.01  -.03  .04  -.10  -.02  -.04  .17  -.05  .00  -.14  -.05  .03  -.03  -.11  -.04  -.01  -.03  .02  -.04  -.05  .04  -.04  -.05  -.08  .06  -.09  .01  -.04  .01  .00  -.01  -.04  .17  -.03  .00  .04  -.06  .06  .11  .10  .05  -.06  -.19  .06  -.05  -.05  -.11  -.12  -.02  -.08  -.04  .10  -.11  .06  .01  -.02  -.04  .02  -.02  .02  -.05  .00  .03  -.20  -.04  -.06
q604
.09  .01  -.05  -.02  -.04  .09  .15  .01  .04  -.07  -.10  .07  -.01  -.02  -.06  -.03  -.25  -.13  -.02  -.05  .04  .07  .01  -.05  -.10  -.03  .02  -.02  .00  -.05  -.06  -.02  .24  -.01  .03  .24  -.08  -.07  .05  -.05  .02  -.07  -.28  .08  -.30  -.07  .05  -.19  -.09  .16  -.07  .14  .05  .12  .02  -.03  -.01  -.03  .07  .04  .11  -.13  .01  -.20  .12  -.09
q604
.21  -.23  -.33  -.22  .19  .19  .57  .04  -.07  .26  -.21  -.07  .18  .20  -.26  -.19  .04  -.38  .13  -.09  .07  .10  -.16  .28  -.34  -.48  -.06  -.06  -.05  -.23  .18  -.01  .18  -.10  -.09  .14  -.27  -.21  -.06  .38  -.45  .48  -.23  .13  .08  .01  .32  -.07  .08  .10  .38  -.42  .00  -.52  -.03  .17  -.21  -.11  -.11  -.09  .03  -.18  -.01  .04  -.35  -.01
q699
.08  -.02  .02  .08  .00  -.03  -.04  -.04  .03  -.08  -.04  .03  -.05  -.13  -.01  -.02  .16  .06  .03  .02  .01  -.07  -.14  -.08  .07  -.08  -.01  -.07  -.03  -.04  .10  -.01  -.01  -.04  .06  -.03  -.08  -.02  .00  -.06  .07  -.04  .07  .05  .00  -.16  -.21  -.08  .16  -.09  -.02  .01  -.05  .11  -.06  .01  -.03  .02  -.01  -.03  -.09  -.01  -.08  -.08  -.01  -.08
q604
.03  -.02  -.05  -.04  -.08  .06  -.06  .13  .05  .15  .04  -.27  .10  -.11  .16  -.11  .06  .08  -.13  -.11  .08  -.01  -.02  .06  -.20  .12  .01  -.04  .07  .03  .14  .22  .03  -.07  -.07  .01  -.08  .03  -.14  .18  -.20  -.23  -.11  -.02  .09  .14  .04  .11  .01  -.08  -.06  -.19  -.01  -.12  .09  .13  .04  .10  .08  .28  .12  .01  -.07  -.05  -.04  .06
q699
.15  .10  .10  -.10  -.06  .57  -.13  .10  .00  -.45  .00  .00  .12  -.08  -.20  .12  -.30  -.22  -.16  .01  .02  .07  -.07  -.11  -.02  .10  -.10  -.10  .00  .07  -.02  -.03  .12  -.15  -.09  .29  -.03  -.16  -.12  .21  -.20  .05  .10  .16  -.16  .14  -.30  -.03  .01  .14  -.22  .17  .04  .09  -.09  .26  -.26  -.41  .20  -.21  -.09  -.09  .15  .38  .07  -.07
q604
.04  -.01  -.11  .16  -.12  .09  .02  .00  -.05  .24  .04  -.01  .00  .13  .10  -.07  -.03  -.01  .00  -.07  .03  .07  .09  .17  -.14  .08  .05  .06  -.04  -.08  .09  .10  -.04  -.04  .03  -.03  -.05  -.02  -.07  -.16  -.06  -.03  .10  -.04  .01  .08  .17  .05  -.02  -.01  .04  -.09  .12  -.15  .07  .02  .09  -.07  .02  .13  .10  -.01  -.10  .05  .04  .02
q699
.01  .02  .04  .08  -.02  .01  -.02  -.03  .05  -.06  .00  -.01  -.04  -.04  .06  -.05  .06  .01  -.05  -.03  .02  .04  -.09  -.04  -.07  .01  .04  -.03  -.03  -.01  .06  .05  -.02  -.04  .01  .03  -.07  -.03  -.04  -.08  .01  -.02  .10  .12  .00  .10  -.09  -.04  -.03  -.08  -.05  -.03  .04  .03  -.10  -.06  .01  -.06  .04  .03  .00  -.04  -.07  .01  .04  .02
q699
.00  -.07  -.01  -.02  .02  -.17  .15  -.03  -.02  -.02  -.03  .13  -.03  -.04  -.04  -.05  -.10  -.03  .10  .04  -.02  .10  -.01  -.11  -.02  -.06  .07  .00  .03  -.08  -.04  -.13  .10  .06  -.06  .07  .05  .02  .01  -.10  .05  -.01  -.13  -.01  -.15  .02  .03  -.14  -.06  .12  .00  .07  -.02  .11  -.07  -.04  .03  -.06  .03  .06  .11  .00  .08  -.13  .07  -.08
q604
.05  .00  .03  -.02  -.03  -.03  -.02  .05  -.01  -.03  .04  -.06  .09  -.13  -.03  -.07  -.18  -.07  -.03  -.04  -.04  .04  -.14  -.09  -.08  .09  .07  -.04  .10  -.04  .00  -.01  .17  -.03  -.01  .10  -.02  .07  -.11  -.12  -.04  -.21  -.07  .08  -.16  .05  .08  -.14  -.03  .06  -.14  .00  .07  .08  -.17  -.02  .09  -.16  .18  .25  .10  -.03  -.01  .04  .14  -.06
q604
.16  .02  .06  -.11  -.04  -.06  -.02  .11  .10  -.28  -.02  .01  -.01  -.21  -.18  -.04  .12  -.07  -.08  .09  .00  .10  -.23  -.10  .07  -.19  .08  -.19  -.10  .02  -.05  -.07  -.02  -.13  .03  .14  .03  .06  -.04  -.01  .16  -.10  -.04  .08  .05  -.02  -.31  -.04  .03  -.03  -.03  .15  -.10  .13  -.07  -.14  -.23  -.13  -.01  .03  -.06  -.04  -.06  -.09  -.03  .02
q604
.03  .03  -.06  .06  .01  .02  .02  -.03  .05  .03  .04  .00  -.05  .01  .03  -.05  -.02  .04  -.03  -.06  .00  .03  -.02  .02  -.07  -.02  .01  -.03  .00  .12  .03  .05  .01  .02  .01  .09  .00  -.06  .01  .05  -.06  .00  -.06  .03  -.03  .02  -.02  .00  .03  .04  -.07  -.02  .00  .02  .03  .01  -.06  .05  -.01  .03  .05  -.08  -.04  -.07  .03  .16
q699
